The symbols move the elements like this.
from | lu zu bo
Det | Mik Fut Pek
Fuz | Pup Fov Mit
Bop | Bab Mek Mik
Boz | Mek Bab Zev
Fut | Sef Det Gok
Kap | Rov Gep Sef
Kot | Kug Gug Nus
Nus | Kot Tus Rus
Mib | Vep Zev Bab
Mal | Bup Mag Vil
Zop | Mag Bup Gev
Rus | Nus Lil Vof
Tus | Lil Nus Gug
Gug | Tus Kot Ber
Ber | Gug Kug Sop
Pek | Det Sef Gep
Mit | Fuz Vil Mag
Bab | Mib Boz Bop
Rov | Fov Pup Kap
Vil | Mal Mit Fov
Dem | Vof Bib Vep
Sop | Ber Gev Bup
Vep | Dem Zil Mib
Zev | Boz Mib Zil
Mik | Bop Gok Det
Mag | Mit Mal Zop
Zil | Zev Vep Bib
Gep | Pek Kap Pup
Pup | Gep Rov Fuz
Gev | Zop Sop Kug
Bup | Sop Zop Mal
Vof | Rus Vak Dem
Vak | Bib Vof Lil
Bib | Zil Dem Vak
Sef | Kap Pek Fut
Mek | Gok Bop Boz
Kug | Gev Ber Kot
Gok | Fut Mik Mek
Fov | Vil Fuz Rov
Lil | Vak Rus Tus

The rows follow the links: the fewer symbols apart two elements are, the more alike their rows tend to be.

Named rows; a name shown again gets a slightly different row:
Gep
(-19, 27, 94, 62, 9, 54, 27, 90, -58, -52, 65, 37, 20, -88, -16, 31, -29, 51, 13, 64, 29, -50, -61, 0, -63, 10, 28, 41, -60, -15, -17, 50, 22, 6, -33, 97, 82, 90, -26, 50, 38)
Mag
(13, -40, 77, -39, 16, -44, -11, 88, 37, -50, -38, 38, 20, -75, 8, -86, 16, -30, 18, 87, 24, 68, -103, 4, -6, -9, 138, -28, 43, -7, 1, 45, 26, -14, 19, 72, -46, 86, 7, 9, 35)
Tus
(18, 41, 99, 54, -12, 60, -14, 120, -5, -51, 74, -14, -21, -83, 16, 15, 15, 39, -20, 69, -28, -36, -79, 10, -1, -15, 48, 34, -62, 17, 5, 48, -26, -11, -30, 91, 72, 106, 18, 6, -12)
Mik
(-41, 51, -9, 72, 2, 71, 36, -18, -64, 3, 104, 5, 0, 11, -27, 105, -31, 63, -1, -37, 1, -117, 48, -13, -38, 17, -109, 59, -91, -6, -18, 5, -6, 23, -58, 4, 108, -15, -32, 45, -4)
Bib
(37, 40, 2, 80, -3, 82, -33, 8, -14, 3, 98, -6, 1, 2, 22, 114, 25, 59, -8, -31, 3, -124, 36, 16, -57, -12, -95, 56, -92, 1, 18, -6, -12, -14, -47, -14, 104, 7, 27, 48, -3)
Kot
(34, -42, -26, -69, -8, -75, -20, -35, 77, 8, -95, -5, -4, 22, 26, -87, 30, -68, -5, 11, -4, 107, -8, 18, 66, -17, 66, -55, 91, -4, 22, -10, 0, -23, 50, -33, -109, -24, 32, -61, -16)
Pek
(-33, 33, 62, 70, 5, 74, 31, 77, -76, -40, 91, 32, 6, -64, -23, 75, -26, 61, 12, 28, 23, -88, -30, -6, -72, 15, -25, 50, -84, -3, -20, 31, 21, 24, -53, 77, 96, 69, -33, 60, 26)
Dem
(6, 3, -112, 1, -16, -4, -3, -115, 11, 59, 0, -57, -20, 85, 13, 38, 1, -7, -21, -93, -38, -17, 106, 0, 31, -4, -121, -1, 12, 26, 9, -55, -31, -4, -1, -95, -13, -112, 1, -22, -55)

Each walk starts at a row. The symbols on each line, taken left to right, move it on to the next element.
Each answer is a row, close to the row of the element it stands for.
start (35, 58, 34, 86, -10, 86, -29, 41, -21, -20, 101, -9, -2, -35, 33, 88, 27, 70, -12, -7, -10, -112, 7, 7, -41, -20, -63, 51, -108, 4, 11, 26, -21, -24, -50, 10, 104, 45, 36, 48, -4)
bo lu zu bo bo: (-9, 26, -87, 22, -9, 15, 11, -106, -27, 61, 28, -42, -28, 84, -5, 65, -4, 11, -17, -84, -34, -57, 104, -8, 24, -7, -127, 13, -19, 14, -6, -44, -25, 2, -9, -83, 20, -99, -8, -11, -50)
zu zu zu lu zu: (-16, 34, -85, 28, -16, 36, 8, -92, -40, 47, 39, -30, -14, 72, -8, 82, -16, 28, -20, -94, -26, -76, 101, -7, 5, 7, -133, 29, -34, 5, -1, -41, -38, 2, -27, -71, 52, -82, -13, -1, -40)
start (28, -42, 8, -86, 2, -79, -27, 13, 74, 1, -100, 8, -1, -2, 30, -100, 26, -69, 4, 41, -3, 120, -51, 13, 48, -24, 101, -51, 83, 0, 18, 0, -4, -32, 53, -7, -97, 13, 34, -43, 10)
bo bo zu bo: (15, 30, 112, 34, -16, 22, -8, 118, -6, -55, 43, -13, -30, -102, 11, -18, 10, 18, -17, 94, -31, 0, -98, 6, 21, -7, 81, 27, -28, 9, 0, 53, -33, -11, -17, 109, 29, 108, 12, -12, -19)
bo bo zu lu lu bo: (21, -43, 62, -61, 19, -51, -24, 70, 53, -38, -68, 31, 17, -48, 17, -93, 19, -43, 8, 79, 17, 92, -95, 10, 19, -8, 141, -44, 60, -17, 4, 34, 25, -23, 40, 49, -78, 61, 18, -11, 29)
start (-4, 17, 102, -4, -22, 4, 3, 113, 9, -62, 8, -21, -24, -101, 1, -43, 5, -8, -17, 91, -33, 30, -114, -2, 29, 10, 119, 3, -7, 14, -4, 53, -39, -5, -3, 99, 12, 106, -3, -19, -19)
bo lu zu lu zu: (-8, -1, 90, -25, -16, -20, 19, 112, 11, -54, -11, -15, -25, -93, -6, -73, 0, -15, -12, 90, -31, 61, -108, -7, 36, 16, 135, -17, 30, 14, -8, 42, -26, 7, 7, 92, -34, 100, -9, -35, -12)
zu lu lu bo zu: (-23, -25, 73, -41, -19, -34, 7, 90, 19, -34, -36, -19, -20, -71, -10, -94, -14, -24, -14, 82, -24, 82, -95, -5, 55, 13, 131, -27, 52, 15, -10, 34, -23, 20, 24, 76, -53, 85, -21, -46, -24)
start (-32, -29, 32, -66, -10, -73, 30, 38, 13, -19, -88, -10, -13, -41, -24, -108, -29, -60, 3, 53, -10, 114, -68, -10, 55, 15, 124, -41, 82, -2, -16, 11, -5, 28, 43, 36, -93, 29, -25, -50, -8)
lu bo zu zu zu bo zu: (-23, -28, 61, -63, -11, -60, 26, 66, 12, -27, -75, -9, -10, -52, -15, -103, -20, -48, -14, 68, -21, 103, -98, -15, 60, 12, 134, -43, 69, 13, -12, 29, -14, 24, 42, 63, -74, 63, -32, -46, -7)
bo zu zu bo zu: (8, -2, 109, 5, 18, 2, 13, 116, 1, -64, 3, 53, 26, -93, -3, -49, -16, 0, 21, 89, 26, 16, -107, -4, -45, -8, 102, 8, -4, -16, -10, 51, 33, 6, 6, 99, 9, 111, 0, 23, 57)
start (30, -18, -96, -61, -14, -51, -26, -96, 47, 48, -60, -43, -25, 82, 31, -32, 17, -45, -26, -60, -32, 49, 63, 8, 64, -8, -36, -33, 68, 23, 26, -44, -25, -21, 41, -98, -73, -89, 21, -57, -43)
bo bo bo lu lu lu zu: (38, 59, 74, 71, -13, 84, -34, 90, -15, -44, 94, -13, -28, -59, 18, 59, 32, 52, -13, 34, -16, -85, -40, 11, -32, -19, -3, 50, -78, 0, 4, 33, -27, -26, -48, 62, 106, 72, 37, 23, -14)
bo lu lu zu bo zu lu: (35, 40, -34, 73, 3, 71, -29, -32, -18, 16, 84, 10, 10, 27, 22, 101, 21, 60, -1, -55, 4, -110, 66, 10, -54, -11, -113, 55, -86, -9, 24, -14, -3, -22, -43, -35, 110, -39, 26, 52, 1)
start (1, -14, -102, 2, 15, 4, 7, -126, 2, 58, -2, 24, 24, 94, -6, 42, -9, -9, 17, -97, 30, -32, 105, -1, -42, 5, -123, 4, 4, -21, 14, -55, 42, -8, -1, -94, 2, -107, -2, 25, 21)
bo lu zu lu zu bo: (21, 15, -81, 39, 15, 39, -18, -79, -6, 52, 48, 11, 20, 80, 10, 91, 16, 38, 9, -85, 21, -73, 100, 0, -47, -15, -134, 28, -47, -13, 10, -36, 21, -13, -20, -79, 49, -71, 13, 46, 14)
lu zu zu zu lu bo: (-23, 50, -41, 67, -5, 64, 29, -49, -71, 33, 81, -13, -12, 34, -27, 117, -27, 50, -12, -67, -12, -105, 83, -20, -30, 17, -124, 50, -75, 9, -7, -25, -20, 19, -51, -24, 89, -46, -28, 27, -8)
start (-34, 46, 27, 82, 11, 78, 33, 31, -85, -18, 90, 18, 7, -20, -25, 95, -30, 66, 11, -3, 10, -107, 6, -7, -67, 15, -77, 54, -90, 3, -22, 7, 6, 23, -59, 35, 114, 35, -39, 59, 10)
zu lu bo zu bo zu: (-22, -45, -105, -55, 15, -56, 25, -112, 11, 56, -69, 23, 27, 91, -25, -24, -10, -38, 26, -74, 24, 37, 74, -10, -5, 12, -51, -39, 61, -9, -13, -38, 40, 10, 35, -80, -73, -99, -18, -10, 17)
lu bo bo bo zu zu bo: (13, 3, -99, 18, 16, 23, -3, -99, -21, 51, 24, 26, 13, 84, 9, 74, 4, 14, 14, -97, 32, -56, 102, 3, -38, -2, -132, 19, -19, -14, 9, -45, 29, 1, -18, -92, 22, -97, 10, 46, 10)
